Below is a small trained network, with its code and all its weights. Each question gives an input and a target symbol and asks what happens when units are switched off, that is, made to give their printed mean instead of their output.

import numpy as np


def w(rows, s, z=0):
    codes = np.array(rows[::2]) - 128.0
    scale = np.full(codes.shape[1], s)
    scale[-1] = z or s
    return codes * scale


def norm(h):
    return h / np.sqrt((h * h).mean(-1, keepdims=True) + 1e-5)


def softmax(a):
    e = np.exp(a - a.max(-1, keepdims=True))
    return e / e.sum(-1, keepdims=True)


def log_softmax(a):
    a = a - a.max(-1, keepdims=True)
    return a - np.log(np.exp(a).sum(-1, keepdims=True))


def net(x, mask):
    ids = ['αβγεζηλμξπστφψω'.index(c) for c in x.split()]
    T = len(ids)
    res = E[ids] + P[:T]
    u = 0
    for l in range(3):
        r = norm(res)
        for j in range(3):
            rows = slice(2 * j, 2 * j + 2)
            q, k, v = (r @ M[l][rows].T for M in (Q, K, V))
            z = softmax(np.where(np.tri(T) > 0, q @ k.T / 2**0.5, -1e9)) @ v
            o = O[l][rows]
            res = res + np.where(mask[u + j], z, o[:, -1]) @ o[:, :-1]
        u += 3
    return log_softmax(norm(res)[-1] @ U[:, :-1].T + U[:, -1])


Q, K, V, O = {}, {}, {}, {}
E = w([
[98,101,103,80,147,69,108,145,120,45,79,225],'α',
[102,134,91,108,121,114,109,54,79,157,84,228],'β',
[197,115,149,74,173,153,99,41,82,97,105,153],'γ',
[132,113,159,183,245,61,181,80,147,84,78,121],'ε',
[68,104,149,159,187,49,80,41,171,66,92,206],'ζ',
[98,70,38,89,153,137,193,224,102,83,118,156],'η',
[91,187,101,18,78,186,102,118,87,40,65,52],'λ',
[90,100,73,218,177,91,15,177,154,131,126,67],'μ',
[131,237,137,108,180,60,49,107,180,115,65,135],'ξ',
[151,162,216,86,188,115,52,141,109,29,76,157],'π',
[109,212,70,83,102,131,11,142,137,175,122,183],'σ',
[166,170,129,102,241,183,178,201,72,95,118,80],'τ',
[6,148,40,153,70,132,146,230,186,14,116,60],'φ',
[99,83,34,222,124,146,214,183,83,211,130,172],'ψ',
[29,142,2,122,160,112,112,139,223,161,203,152],'ω',
],0.018)
P = w([
[137,151,69,80,94,50,145,129,22,102,175,121],'0',
[120,145,75,104,131,87,143,134,53,91,147,139],'1',
[119,131,83,111,147,122,122,130,72,93,140,144],'2',
[118,123,90,123,155,136,125,132,102,103,130,155],'3',
[121,117,105,128,159,154,123,128,122,113,120,157],'4',
[123,114,117,135,158,169,124,125,141,125,112,159],'5',
[123,113,126,137,156,188,131,118,155,139,98,164],'6',
[128,111,141,140,151,208,135,109,171,149,87,168],'7',
[134,106,159,135,145,228,140,109,191,155,80,177],'8',
[159,110,148,145,151,249,140,112,222,142,58,213],'9',
],0.014)
Q[0] = w([
[50,143,89,94,177,174,157,95,127,110,98,125],'L0H0',
[50,155,118,119,147,189,154,155,127,105,92,129],'L0H0',
[119,128,53,89,178,159,110,182,227,77,95,171],'L0H1',
[43,85,151,132,179,170,162,114,108,63,83,196],'L0H1',
[183,77,216,58,47,2,149,219,124,166,164,129],'L0H2',
[191,150,120,182,105,67,111,80,104,130,213,104],'L0H2',
],0.0075)
K[0] = w([
[109,146,119,121,177,198,151,150,212,193,116,128],'L0H0',
[86,108,203,149,138,183,128,135,199,118,56,124],'L0H0',
[125,57,234,164,111,254,121,147,184,167,37,200],'L0H1',
[168,173,111,183,114,237,91,101,211,210,86,54],'L0H1',
[149,211,52,168,96,31,138,39,24,110,231,67],'L0H2',
[111,142,124,116,131,98,135,173,61,83,124,115],'L0H2',
],0.0069)
V[0] = w([
[183,127,107,141,133,110,175,139,129,135,121,142],'L0H0',
[105,70,179,105,117,212,127,86,203,156,120,118],'L0H0',
[79,127,118,62,167,65,116,173,198,126,76,102],'L0H1',
[231,138,66,105,63,133,52,112,199,175,144,58],'L0H1',
[162,129,158,104,85,79,148,150,117,146,226,95],'L0H2',
[178,55,182,46,59,81,131,255,88,59,41,159],'L0H2',
],0.0075)
O[0] = w([
[171,71,132,172,141,199,40,83,170,122,147,92,120],'L0H0',
[169,89,149,174,65,161,129,135,180,122,236,120,39],'L0H0',
[186,26,106,2,99,122,160,142,193,194,49,151,167],'L0H1',
[232,18,104,150,99,97,79,118,139,132,154,102,61],'L0H1',
[104,176,161,153,72,5,155,75,136,149,139,105,1],'L0H2',
[20,46,224,127,110,177,83,133,147,219,141,96,156],'L0H2',
],0.0078,0.0084)
Q[1] = w([
[210,119,165,123,146,46,137,149,161,173,157,11],'L1H0',
[169,145,156,108,167,217,43,132,126,57,34,182],'L1H0',
[121,110,207,148,70,72,149,120,109,68,96,131],'L1H1',
[148,97,128,98,148,198,138,233,122,124,38,97],'L1H1',
[108,58,145,128,102,171,238,35,143,113,130,155],'L1H2',
[85,72,65,1,168,229,52,154,141,211,47,185],'L1H2',
],0.007)
K[1] = w([
[94,97,97,61,83,103,137,94,2,106,127,134],'L1H0',
[176,145,100,184,82,247,142,152,197,148,132,102],'L1H0',
[147,167,54,82,176,13,116,115,69,213,164,86],'L1H1',
[156,140,131,125,120,188,109,126,189,118,172,201],'L1H1',
[169,68,158,115,113,188,99,96,121,200,66,174],'L1H2',
[181,203,165,174,107,188,106,246,211,154,152,130],'L1H2',
],0.0083)
V[1] = w([
[122,77,119,115,143,110,134,73,124,87,171,194],'L1H0',
[104,144,101,122,75,141,175,148,105,112,160,206],'L1H0',
[129,219,92,75,126,136,113,145,81,248,166,78],'L1H1',
[151,148,106,94,115,151,117,166,135,153,136,152],'L1H1',
[100,78,77,82,109,190,150,147,93,85,148,134],'L1H2',
[127,82,167,109,142,137,154,116,114,90,147,98],'L1H2',
],0.011)
O[1] = w([
[79,148,165,51,95,172,77,152,64,219,227,72,104],'L1H0',
[97,120,158,145,142,105,42,108,143,144,253,119,149],'L1H0',
[108,2,81,132,217,146,82,82,179,122,143,66,136],'L1H1',
[110,46,201,206,190,144,85,94,127,70,146,176,178],'L1H1',
[104,139,153,126,154,65,167,28,82,41,149,192,255],'L1H2',
[85,170,130,157,127,117,183,103,133,221,130,106,66],'L1H2',
],0.0075,0.0079)
Q[2] = w([
[132,85,173,183,234,101,107,178,49,139,95,255],'L2H0',
[152,167,108,97,115,90,101,96,178,216,157,125],'L2H0',
[172,108,139,71,172,87,190,188,110,218,190,71],'L2H1',
[159,153,181,140,160,94,116,52,124,144,123,122],'L2H1',
[77,141,126,147,152,180,108,155,185,54,49,166],'L2H2',
[144,173,217,128,202,109,137,102,127,82,161,87],'L2H2',
],0.0087)
K[2] = w([
[139,154,138,133,63,255,148,76,246,71,160,109],'L2H0',
[94,103,127,72,158,107,154,136,67,103,120,62],'L2H0',
[72,124,75,119,111,30,68,128,57,149,60,80],'L2H1',
[70,107,99,144,108,128,122,159,81,100,153,99],'L2H1',
[186,117,173,174,114,218,189,105,168,128,182,180],'L2H2',
[119,122,82,116,105,151,121,116,134,150,142,175],'L2H2',
],0.0085)
V[2] = w([
[107,142,73,72,165,135,185,88,223,134,182,106],'L2H0',
[113,125,113,118,61,153,152,134,123,65,130,92],'L2H0',
[96,168,134,105,100,60,10,113,154,97,71,148],'L2H1',
[187,145,217,181,158,109,78,55,117,147,83,94],'L2H1',
[139,105,106,141,118,92,188,163,127,142,109,72],'L2H2',
[107,103,50,180,72,132,100,98,64,199,80,173],'L2H2',
],0.013)
O[2] = w([
[176,162,134,73,146,155,112,154,152,158,225,137,141],'L2H0',
[95,150,117,79,121,175,175,8,196,58,102,77,91],'L2H0',
[155,116,117,181,67,193,171,99,157,144,157,153,242],'L2H1',
[94,160,58,167,127,182,115,112,90,115,145,133,65],'L2H1',
[139,137,136,114,138,150,95,115,141,110,85,179,1],'L2H2',
[138,157,221,154,124,145,137,179,146,24,110,105,148],'L2H2',
],0.016,0.0088)
U = w([
[82,124,191,141,109,188,159,139,155,212,87,114,142],'α',
[127,147,167,166,156,128,135,165,129,66,156,106,176],'β',
[88,169,79,174,108,94,128,129,81,122,157,100,246],'γ',
[103,148,81,80,168,121,108,134,92,135,101,164,70],'ε',
[156,211,124,104,71,113,208,164,85,152,119,146,41],'ζ',
[97,81,212,103,147,77,93,120,158,182,105,94,126],'η',
[103,103,117,132,155,138,147,58,205,115,134,113,130],'λ',
[208,114,112,105,112,140,151,162,157,120,58,124,49],'μ',
[177,61,96,146,104,164,121,140,135,135,121,155,3],'ξ',
[76,155,123,158,87,148,178,133,124,230,128,119,185],'π',
[198,42,105,161,122,73,139,115,131,94,112,102,172],'σ',
[70,114,114,83,161,9,98,101,86,144,130,129,76],'τ',
[129,144,166,86,117,109,159,48,131,115,133,101,103],'φ',
[112,193,179,135,142,89,51,133,116,82,143,74,190],'ψ',
[194,142,147,79,128,111,108,147,147,145,184,103,203],'ω',
],0.015,0.0031)

Each question gives the input, a string of symbols that net reads in full, and the target symbol t.
The units are the heads (2 rows each of Q, K, V and O). Each row of codes is followed by its name. A weight is (code - 128) times the scale printed after its matrix; where a second scale follows, it is the last column's (O and U).
mask holds one flag per head, layer by layer. A switched-off head (its flag False) gives its mean, the last column of its rows in O, instead of its output. The means were averaged over made-up inputs and are rounded, as every weight is.
A unit's drop is (log p(t) with every unit on - log p(t) with that unit switched off) / (log p(t) with every unit on - log p(t) with every unit switched off).
The circuit of an input: a set's keep is (log p(t) with only the set's units on - log p(t) with every unit switched off) / (log p(t) with every unit on - log p(t) with every unit switched off). Starting from all 9 units, units are removed one at a time, each time the one whose removal leaves the highest keep (on an exact tie, the one counted first), for as long as the keep stays at least 0.8.
units of the circuit, in order: the units of the circuit, biggest drop first
unit that matters most: the unit with the biggest drop
heads that matter: for each layer, one digit per head in row order, 1 if its drop is at least 0.15 and else 0, layers parted by /
drop when u is switched off: that unit's drop, to one decimal
input γ λ τ φ β β γ, target β: units of the circuit, in order : L2H2, L0H1
input α ψ π β η ψ ζ, target ψ: heads that matter : 000 / 000 / 010
input π π ω μ φ ψ, target β: units of the circuit, in order : L2H2, L0H1, L0H0
input μ α λ μ, target λ: heads that matter : 000 / 000 / 100
input η γ γ π β λ η λ, target η: heads that matter : 001 / 000 / 010
input ξ ω ζ λ λ ζ σ γ, target σ: units of the circuit, in order : L0H1, L2H2
input μ σ π ψ ε, target β: heads that matter : 000 / 000 / 001
input λ η τ μ ξ α λ α ζ, target α: units of the circuit, in order : L0H2, L1H1
input α η γ μ η λ ψ ε τ, target ε: units of the circuit, in order : L2H1, L0H0, L2H2, L1H0
input φ λ λ ξ, target λ: units of the circuit, in order : L2H0
input ψ ψ σ β γ π λ β τ ε, target τ: units of the circuit, in order : L2H1, L0H0
input ξ ω η σ π ψ π, target ψ: units of the circuit, in order : L2H1, L0H1
input ζ τ α α η τ μ ζ, target μ: heads that matter : 011 / 110 / 000
input ε β ζ φ λ β, target λ: unit that matters most : L2H0
input ζ λ η, target φ: heads that matter : 000 / 001 / 100
input β ξ π ξ λ, target ξ: units of the circuit, in order : L2H1, L0H1
input ζ γ α ξ φ φ λ, target λ: units of the circuit, in order : L2H0, L1H0
input ζ μ σ ψ ξ σ τ π, target ε: units of the circuit, in order : L2H1, L2H2, L0H0
input ζ π ζ ω, target ω: heads that matter : 110 / 001 / 110
input α τ η, target τ: units of the circuit, in order : L2H1
input β ψ φ β λ ε τ, target ε: heads that matter : 100 / 000 / 011
input α ζ τ ζ ω ω μ β ξ, target β: heads that matter : 100 / 010 / 001
input η μ λ φ ε ω σ, target ω: units of the circuit, in order : L0H0, L2H0
input γ γ ξ γ β μ ζ, target σ: heads that matter : 010 / 000 / 100
input γ σ ω ψ, target ω: heads that matter : 000 / 000 / 100
input η β β β α λ π α ε, target α: units of the circuit, in order : L0H2, L1H1
input λ μ φ ξ η σ, target η: unit that matters most : L2H1
input π μ π, target α: units of the circuit, in order : L0H2, L2H1
input γ ψ λ ξ ε ζ λ ξ, target μ: drop when L1H1 is switched off : 0.1
